arr = array([-204, -560,  990,  535])
arr[0] = -204
arr[3] = 535

x =
[[22, 54, -3, 34, 38, 40, -13, -13, 23],
[24, 50, -5, 35, 40, 41, -19, -19, 20]]
Indices start at 0.
row 0 col 0: 22
row 1 col 3: 35
row 0 col 7: -13
row 1 col 1: 50
row 1 col 8: 20
row 1 col 6: -19
row 1 col 4: 40
row 0 col 8: 23

M =
[[51 29 51 86 50 57 55 55 58 51 48 45 31 55 44]
 [86 39 42 56 55 34 55 57 67 55 59 53 62 32 55]
 [55 55 67 75 44 46 70 27 53 57 38 49 38 29 38]
 [74 43 55 60 36 30 77 37 56 60 40 47 46 27 40]
 [60 41 67 72 41 39 74 29 53 58 39 55 41 55 55]
 [86 40 49 54 40 25 79 49 62 61 50 48 54 25 46]
 [50 30 47 79 51 57 45 55 59 50 48 41 29 59 55]
 [52 33 56 55 50 55 57 25 56 52 46 46 32 55 43]
 [54 34 55 84 48 55 64 16 54 54 45 48 35 39 42]
 [72 41 55 56 34 26 76 43 59 60 43 46 50 25 40]
 [45 32 44 70 51 53 36 28 59 51 55 34 30 74 51]
 [55 42 63 65 38 55 73 30 54 59 36 47 44 24 40]
 [49 31 43 74 51 55 38 26 60 51 46 38 28 68 47]
 [88 39 44 54 41 29 55 55 64 62 54 50 58 30 49]]
Rows and columns are counted from 0.
row 0 col 0	51
row 2 col 5	46
row 11 col 1	42
row 1 col 11	53
row 9 col 0	72
row 5 col 7	49
row 2 col 12	38
row 2 col 11	49
row 6 col 0	50
row 5 col 12	54
row 12 col 10	46
row 3 col 6	77
row 6 col 1	30
row 6 col 12	29
row 13 col 9	62
row 13 col 13	30
row 7 col 6	57
row 11 col 9	59
row 5 col 0	86
row 0 col 5	57
row 5 col 14	46
row 12 col 3	74
row 6 col 2	47
row 3 col 4	36
row 0 col 6	55
row 0 col 4	50
row 4 col 5	39
row 12 col 6	38
row 9 col 8	59
row 4 col 14	55
row 13 col 6	55
row 4 col 0	60
row 12 col 12	28
row 1 col 12	62
row 2 col 14	38
row 7 col 12	32
row 13 col 4	41

grid =
[[34, -20, 18, 23, 1],
[32, 16, 14, 26, -8],
[-30, -26, 27, -22, -10],
[28, 13, 2, 11, 21],
[8, 43, -29, 12, 8],
[-25, 28, -21, -37, 4],
[-7, 5, -12, -8, -16],
[5, -30, 2, 3, -6],
[-33, 14, -16, -19, 0],
[-2, 11, -5, -12, -4],
[-2, 6, 24, 22, -6],
[-22, -15, 10, 0, 3]]
grid[0,-5] => 34
grid[10,2] => 24
grid[6,-1] => -16
grid[8,1] => 14
grid[-5,3] => 3
grid[10,-1] => -6
grid[9,2] => -5
grid[-9,3] => 11
grid[8] => [-33, 14, -16, -19, 0]
grid[-11,3] => 26
grid[11,-3] => 10
grid[-10,2] => 27
grid[6,-2] => -8
grid[4,-3] => -29
grid[-3,4] => -4
grid[-3] => [-2, 11, -5, -12, -4]
grid[10,-2] => 22
grid[:, 2] => [18, 14, 27, 2, -29, -21, -12, 2, -16, -5, 24, 10]
grid[-8] => [8, 43, -29, 12, 8]
grid[0,3] => 23
grid[-1,-1] => 3
grid[-7,-4] => 28
grid[7,-1] => -6
grid[-2] => [-2, 6, 24, 22, -6]
grid[:, 0] => [34, 32, -30, 28, 8, -25, -7, 5, -33, -2, -2, -22]
grid[-5] => [5, -30, 2, 3, -6]
grid[-10,4] => -10
grid[5] => [-25, 28, -21, -37, 4]
grid[-8,-5] => 8
grid[11] => [-22, -15, 10, 0, 3]
grid[0] => [34, -20, 18, 23, 1]
grid[-5,-3] => 2
